Below is a small trained network, with its code and all its weights. Each question gives an input and a target symbol and asks what happens when units are switched off, that is, made to give their printed mean instead of their output.

import numpy as np


def w(rows, s, z=0):
    codes = np.array(rows[::2]) - 128.0
    scale = np.full(codes.shape[1], s)
    scale[-1] = z or s
    return codes * scale


def f(y):
    return np.maximum(y, 0)


def softmax(a):
    e = np.exp(a - a.max(-1, keepdims=True))
    return e / e.sum(-1, keepdims=True)


def log_softmax(a):
    a = a - a.max(-1, keepdims=True)
    return a - np.log(np.exp(a).sum(-1, keepdims=True))


def net(x, mask):
    ids = ['βγδεζημξπστφω'.index(c) for c in x.split()]
    T = len(ids)
    res = E[ids] + P[:T]
    u = 0
    for l in range(2):
        r = res
        for j in range(3):
            rows = slice(3 * j, 3 * j + 3)
            q, k, v = (r @ M[l][rows].T for M in (Q, K, V))
            z = softmax(np.where(np.tri(T) > 0, q @ k.T / 3**0.5, -1e9)) @ v
            o = O[l][rows]
            res = res + np.where(mask[u + j], z, o[:, -1]) @ o[:, :-1]
        u += 3
        y = f(res @ A[l][:, :-1].T + A[l][:, -1])
        res = res + np.where(mask[u : u + 4], y, B[l][:, -1]) @ B[l][:, :-1]
        u += 4
    return log_softmax(res[-1] @ U[:, :-1].T + U[:, -1])


Q, K, V, O, A, B = {}, {}, {}, {}, {}, {}
E = w([
[36,132,50,131],'β',
[90,155,249,112],'γ',
[94,77,177,220],'δ',
[213,158,135,231],'ε',
[118,49,116,24],'ζ',
[142,225,173,26],'η',
[51,150,30,107],'μ',
[189,56,29,171],'ξ',
[156,54,61,213],'π',
[92,84,174,190],'σ',
[76,87,156,63],'τ',
[215,64,199,115],'φ',
[124,245,136,194],'ω',
],0.011)
P = w([
[48,72,234,186],'0',
[16,44,222,187],'1',
[28,64,167,180],'2',
[43,69,137,153],'3',
[59,86,94,137],'4',
[94,100,55,117],'5',
[102,91,32,107],'6',
[103,113,10,80],'7',
[141,113,6,93],'8',
],0.0023)
Q[0] = w([
[176,250,146,105],'L0H1',
[89,105,139,101],'L0H1',
[41,79,94,143],'L0H1',
[136,127,164,183],'L0H2',
[151,120,89,87],'L0H2',
[143,143,92,84],'L0H2',
[188,188,153,47],'L0H3',
[122,176,127,173],'L0H3',
[228,68,129,175],'L0H3',
],0.013)
K[0] = w([
[116,187,217,173],'L0H1',
[90,93,129,86],'L0H1',
[93,111,68,84],'L0H1',
[131,183,156,88],'L0H2',
[149,77,133,174],'L0H2',
[128,84,102,190],'L0H2',
[150,158,250,120],'L0H3',
[124,187,107,147],'L0H3',
[239,62,105,201],'L0H3',
],0.013)
V[0] = w([
[80,177,255,232],'L0H1',
[196,176,94,79],'L0H1',
[114,200,252,199],'L0H1',
[189,76,48,223],'L0H2',
[181,26,80,150],'L0H2',
[198,5,23,202],'L0H2',
[188,62,53,207],'L0H3',
[53,212,167,24],'L0H3',
[204,38,69,227],'L0H3',
],0.0051)
O[0] = w([
[196,241,175,160,120],'L0H1',
[93,143,75,114,3],'L0H1',
[194,253,142,153,52],'L0H1',
[149,148,81,43,148],'L0H2',
[158,135,62,101,163],'L0H2',
[173,151,64,76,179],'L0H2',
[160,31,122,162,151],'L0H3',
[83,209,121,102,111],'L0H3',
[170,40,134,167,151],'L0H3',
],0.0066,0.0012)
A[0] = w([
[214,23,196,199,154],'L0N1',
[88,51,255,63,170],'L0N2',
[6,55,33,113,253],'L0N3',
[41,221,32,128,157],'L0N4',
],0.0053,0.0034)
B[0] = w([
[200,91,103,105,230],'L0N1',
[83,2,157,55,182],'L0N2',
[61,144,76,101,254],'L0N3',
[170,175,56,125,201],'L0N4',
],0.0085,0.0082)
Q[1] = w([
[125,111,114,71],'L1H1',
[102,95,148,106],'L1H1',
[184,117,75,95],'L1H1',
[76,80,82,159],'L1H2',
[117,101,91,186],'L1H2',
[111,190,109,254],'L1H2',
[118,109,143,250],'L1H3',
[117,80,110,99],'L1H3',
[194,220,137,164],'L1H3',
],0.0086)
K[1] = w([
[131,124,99,52],'L1H1',
[83,124,156,60],'L1H1',
[163,148,78,89],'L1H1',
[136,136,35,63],'L1H2',
[122,182,73,75],'L1H2',
[96,193,113,183],'L1H2',
[212,151,112,121],'L1H3',
[94,150,128,78],'L1H3',
[158,85,170,254],'L1H3',
],0.0084)
V[1] = w([
[143,66,139,100],'L1H1',
[166,42,84,124],'L1H1',
[119,72,139,128],'L1H1',
[80,197,118,32],'L1H2',
[142,91,185,116],'L1H2',
[100,134,101,253],'L1H2',
[59,77,155,197],'L1H3',
[90,130,58,233],'L1H3',
[168,76,182,215],'L1H3',
],0.0051)
O[1] = w([
[112,143,198,138,158],'L1H1',
[89,188,194,178,190],'L1H1',
[110,116,172,151,141],'L1H1',
[102,225,94,90,139],'L1H2',
[170,57,138,62,112],'L1H2',
[133,47,95,252,75],'L1H2',
[121,49,28,118,104],'L1H3',
[92,108,99,217,120],'L1H3',
[228,53,71,136,2],'L1H3',
],0.0045,0.0051)
A[1] = w([
[92,163,253,245,150],'L1N1',
[95,143,19,100,20],'L1N2',
[172,153,219,158,255],'L1N3',
[195,146,74,97,41],'L1N4',
],0.0078,0.0047)
B[1] = w([
[85,183,156,246,184],'L1N1',
[108,77,207,229,255],'L1N2',
[248,180,184,129,211],'L1N3',
[49,2,169,162,172],'L1N4',
],0.0069,0.0075)
U = w([
[142,139,96,125,95],'β',
[186,223,73,23,255],'γ',
[160,220,66,203,91],'δ',
[41,146,74,209,172],'ε',
[174,71,192,65,91],'ζ',
[153,129,130,144,121],'η',
[142,144,100,114,112],'μ',
[138,27,25,152,132],'ξ',
[119,122,130,152,144],'π',
[65,106,158,14,136],'σ',
[141,147,105,129,90],'τ',
[204,121,112,201,96],'φ',
[102,161,254,156,55],'ω',
],0.0071,0.0063)

Each question gives the input, a string of symbols that net reads in full, and the target symbol t.
The units are the heads (3 rows each of Q, K, V and O) and the neurons (one row each of A and B). Each row of codes is followed by its name. A weight is (code - 128) times the scale printed after its matrix; where a second scale follows, it is the last column's (O, A, B and U).
mask holds one flag per unit, layer by layer, with each layer's heads first. A switched-off unit (its flag False) gives its mean, the last column of its rows in O or B, instead of its output. The means were averaged over made-up inputs and are rounded, as every weight is.
A unit's drop is (log p(t) with every unit on - log p(t) with that unit switched off) / (log p(t) with every unit on - log p(t) with every unit switched off).
The circuit of an input: a set's keep is (log p(t) with only the set's units on - log p(t) with every unit switched off) / (log p(t) with every unit on - log p(t) with every unit switched off). Starting from the 12 units with the biggest drops (on a tie, the unit counted first), units are removed one at a time, each time the one whose removal leaves the highest keep (on an exact tie, the one counted first), for as long as the keep stays at least 0.8.
units of the circuit, in order: the units of the circuit, biggest drop first
most important unit: the unit with the biggest drop
k most important neurons: the k neurons with the biggest drops, biggest first
k most important neurons of layer l: the k neurons of layer l with the biggest drops, biggest first
which heads matter: for each layer, one digit per head in row order, 1 if its drop is at least 0.15 and else 0, layers parted by /
input β τ γ η η, target γ: which heads matter -> 101 / 000
input μ ε β μ η σ τ, target σ: which heads matter -> 100 / 000
input ε ξ μ ζ δ π φ ω, target δ: most important unit -> L0N1
input φ γ ω δ δ, target φ: which heads matter -> 100 / 001
input β η ζ ω γ σ φ ξ, target ξ: which heads matter -> 101 / 000
input β ζ δ η σ, target ω: units of the circuit, in order -> L0H2; L0H3; L1H3; L0N4
input ζ φ ζ ξ ξ τ σ, target ξ: units of the circuit, in order -> L0H3; L0H1
input μ τ π, target ξ: units of the circuit, in order -> L0H3; L0N1
input φ σ σ δ ξ ζ ζ ζ σ, target σ: which heads matter -> 100 / 010
input τ φ σ ω η ζ β, target ε: which heads matter -> 100 / 000
input ω ξ γ γ φ π, target ξ: which heads matter -> 001 / 000
input π ξ δ, target ξ: units of the circuit, in order -> L0H3; L1H3
input η ε σ, target ω: units of the circuit, in order -> L0H3; L0N4; L1N1; L1H3
input δ δ ζ γ τ σ, target σ: 2 most important neurons -> L0N2; L1N2
input ω δ ω η μ δ β γ ξ, target ξ: units of the circuit, in order -> L0H3; L0H1
input η η η, target γ: units of the circuit, in order -> L0H3; L1H2
input μ ω δ, target ε: most important neuron -> L1N1
input σ η ξ δ, target ξ: 2 most important neurons -> L0N1; L0N2
input η η δ δ η ε, target φ: which heads matter -> 110 / 001
input σ φ ω, target δ: most important unit -> L0H1
input φ η μ σ μ μ δ, target ε: 2 most important neurons of layer 0 -> L0N3; L0N4
input γ ξ π γ φ, target ζ: which heads matter -> 001 / 000
input ω δ δ σ π η ζ φ ζ, target σ: which heads matter -> 100 / 000
input μ μ μ π ξ ε ω σ, target ξ: 2 most important neurons of layer 0 -> L0N1; L0N2
input η ζ γ μ β τ φ, target ζ: 2 most important neurons of layer 0 -> L0N3; L0N2
input μ τ ω η ω τ β, target ε: 2 most important neurons of layer 0 -> L0N3; L0N1
input φ β δ δ η τ δ, target ω: which heads matter -> 011 / 001
input η π ξ η, target ξ: most important unit -> L0H2
input μ μ σ ε σ γ, target ω: which heads matter -> 010 / 000
